Below are the code and all the weights of a small trained network. Each question names an input and a class and asks about switching units off, where a switched-off unit gives its printed mean instead of its output.

import numpy as np


def w(rows, s, z=0):
    codes = np.array(rows[::2]) - 128.0
    scale = np.full(codes.shape[1], s)
    scale[-1] = z or s
    return codes * scale


def f(y):
    return np.maximum(y, 0)


def log_softmax(a):
    a = a - a.max(-1, keepdims=True)
    return a - np.log(np.exp(a).sum(-1, keepdims=True))


def net(x, mask):
    res = np.array(x, float).reshape(1, 6) / 4 @ E
    y = f(res @ A[0][:, :-1].T + A[0][:, -1])
    res = res + np.where(mask, y, B[0][:, -1]) @ B[0][:, :-1]
    return log_softmax(res[-1] @ U[:, :-1].T + U[:, -1])


A, B = {}, {}
E = w([
[82,44,101,223,136],'x0',
[237,50,143,148,91],'x1',
[139,134,134,125,3],'x2',
[162,158,151,118,125],'x3',
[159,91,40,67,114],'x4',
[52,82,153,78,86],'x5',
],0.0059)
A[0] = w([
[151,138,116,133,125,179],'N0',
[80,160,69,164,113,154],'N1',
[140,101,111,112,101,157],'N2',
[58,76,99,85,254,132],'N3',
[149,94,134,96,109,135],'N4',
[63,169,55,172,111,147],'N5',
[92,69,101,119,155,75],'N6',
[180,155,137,93,148,3],'N7',
[143,126,103,128,125,96],'N8',
[111,117,106,128,95,13],'N9',
[177,152,135,148,225,181],'N10',
[119,139,129,70,108,110],'N11',
[172,108,124,131,130,130],'N12',
[91,100,114,105,191,118],'N13',
[60,129,216,153,142,193],'N14',
[34,120,142,240,167,152],'N15',
[182,105,123,132,127,114],'N16',
[85,138,178,143,120,126],'N17',
[141,105,120,116,100,18],'N18',
[138,119,144,129,108,116],'N19',
[143,119,97,124,105,207],'N20',
[119,119,113,113,132,227],'N21',
[123,89,130,154,87,150],'N22',
[154,157,141,166,174,204],'N23',
[137,133,131,115,119,79],'N24',
[78,79,175,181,120,131],'N25',
[105,164,139,92,129,97],'N26',
[90,112,99,102,192,143],'N27',
[171,140,115,134,132,219],'N28',
[148,203,136,118,174,115],'N29',
[104,103,103,149,128,169],'N30',
[232,82,115,139,132,131],'N31',
[72,205,146,68,134,141],'N32',
[166,158,126,129,173,160],'N33',
[182,105,134,124,137,141],'N34',
[179,132,140,166,207,93],'N35',
[110,192,156,150,183,33],'N36',
[125,149,152,138,162,124],'N37',
[173,103,107,180,145,96],'N38',
[112,149,96,131,114,110],'N39',
[122,158,146,143,148,52],'N40',
[113,133,132,142,145,60],'N41',
[87,188,148,79,142,149],'N42',
[79,120,137,198,153,142],'N43',
[208,90,118,141,133,150],'N44',
[87,144,126,120,157,165],'N45',
],0.012,0.0023)
B[0] = w([
[133,105,142,122,141,154],'N0',
[125,136,173,71,178,180],'N1',
[163,109,174,158,127,168],'N2',
[95,240,159,188,254,253],'N3',
[146,106,181,168,133,170],'N4',
[117,141,178,47,193,195],'N5',
[74,145,162,91,185,176],'N6',
[151,92,68,135,163,165],'N7',
[121,105,144,127,127,139],'N8',
[176,148,120,131,140,142],'N9',
[243,113,118,102,158,216],'N10',
[134,192,113,134,89,173],'N11',
[121,82,135,118,117,165],'N12',
[108,178,145,155,193,190],'N13',
[57,101,136,185,54,221],'N14',
[109,153,2,223,181,248],'N15',
[134,70,141,123,107,170],'N16',
[85,108,118,163,93,177],'N17',
[143,103,151,172,124,145],'N18',
[139,125,133,160,126,147],'N19',
[148,130,181,132,130,169],'N20',
[134,140,161,134,140,168],'N21',
[170,89,95,173,148,175],'N22',
[207,126,141,122,147,189],'N23',
[123,131,114,142,125,136],'N24',
[85,76,50,152,136,197],'N25',
[141,180,94,92,109,170],'N26',
[113,182,166,175,176,198],'N27',
[136,78,140,120,146,175],'N28',
[228,112,117,173,137,196],'N29',
[110,123,108,97,178,170],'N30',
[120,14,136,99,85,214],'N31',
[150,222,79,64,46,227],'N32',
[173,93,100,132,159,180],'N33',
[115,76,156,124,128,174],'N34',
[186,118,103,49,137,189],'N35',
[223,112,196,161,122,187],'N36',
[158,110,165,161,102,164],'N37',
[135,142,56,76,132,169],'N38',
[113,142,146,100,127,146],'N39',
[171,120,159,144,122,149],'N40',
[147,135,135,148,134,141],'N41',
[160,210,96,83,72,210],'N42',
[124,157,45,169,155,198],'N43',
[121,44,127,104,88,198],'N44',
[137,130,170,146,81,185],'N45',
],0.035,0.0068)
U = w([
[198,189,109,204,144,111],'0',
[7,83,211,119,135,2],'1',
[215,75,178,2,138,165],'2',
[30,163,165,165,230,144],'3',
[75,235,189,62,34,160],'4',
[149,141,58,47,86,29],'5',
[90,11,237,164,35,122],'6',
[78,60,2,155,102,141],'7',
],0.0043,0.0071)

Each question gives the input, the list of numbers given to net, and the class t.
The units are the neurons (one row each of A and B). Each row of codes is followed by its name. A weight is (code - 128) times the scale printed after its matrix; where a second scale follows, it is the last column's (A, B and U).
mask holds one flag per neuron, in row order. A switched-off neuron (its flag False) gives its mean, the last column of its row in B, instead of its output. The means were averaged over made-up inputs and are rounded, as every weight is.
A unit's drop is (log p(t) with every unit on - log p(t) with that unit switched off) / (log p(t) with every unit on - log p(t) with every unit switched off).
The circuit of an input: a set's keep is (log p(t) with only the set's units on - log p(t) with every unit switched off) / (log p(t) with every unit on - log p(t) with every unit switched off). Starting from the 12 units with the biggest drops (on a tie, the unit counted first), units are removed one at a time, each time the one whose removal leaves the highest keep (on an exact tie, the one counted first), for as long as the keep stays at least 0.8.
units of the circuit, in order: the units of the circuit, biggest drop first
most important unit: the unit with the biggest drop
k most important neurons: the k neurons with the biggest drops, biggest first
drop of u: that unit's drop, to one decimal
input [5,4,-1,5,6,-3], class 6: units of the circuit, in order : (N31; N44)
input [-6,0,-2,-7,7,-2], class 2: most important unit : N15
input [-8,-6,1,-1,5,-3], class 4: units of the circuit, in order : (N32; N15)
input [-8,-6,0,1,-8,1], class 4: 2 most important neurons : (N32; N42)
input [-5,-1,0,4,-2,-4], class 2: 2 most important neurons : (N15; N3)
input [-2,-3,-2,-5,3,-6], class 2: 2 most important neurons : (N15; N43)
input [0,-7,3,-4,-8,6], class 7: 2 most important neurons : (N15; N25)
input [8,2,-2,-6,3,-4], class 3: 2 most important neurons : (N3; N6)
input [-3,3,0,-2,-3,5], class 7: 2 most important neurons : (N3; N36)
input [-5,5,-5,-2,-7,4], class 2: 2 most important neurons : (N15; N3)
input [2,5,-4,2,-8,-4], class 7: 2 most important neurons : (N15; N43)
input [3,7,-4,8,8,-1], class 6: 2 most important neurons : (N31; N44)
input [1,4,1,1,-2,3], class 6: drop of N15 : 0.2
input [7,8,3,7,-2,7], class 6: most important neuron : (N15)
input [-6,-5,-2,-8,-7,8], class 4: drop of N32 : 0.2
input [-6,-3,-1,2,-3,1], class 4: drop of N15 : 0.3
input [8,0,-2,-7,7,-3], class 3: drop of N6 : 0.0
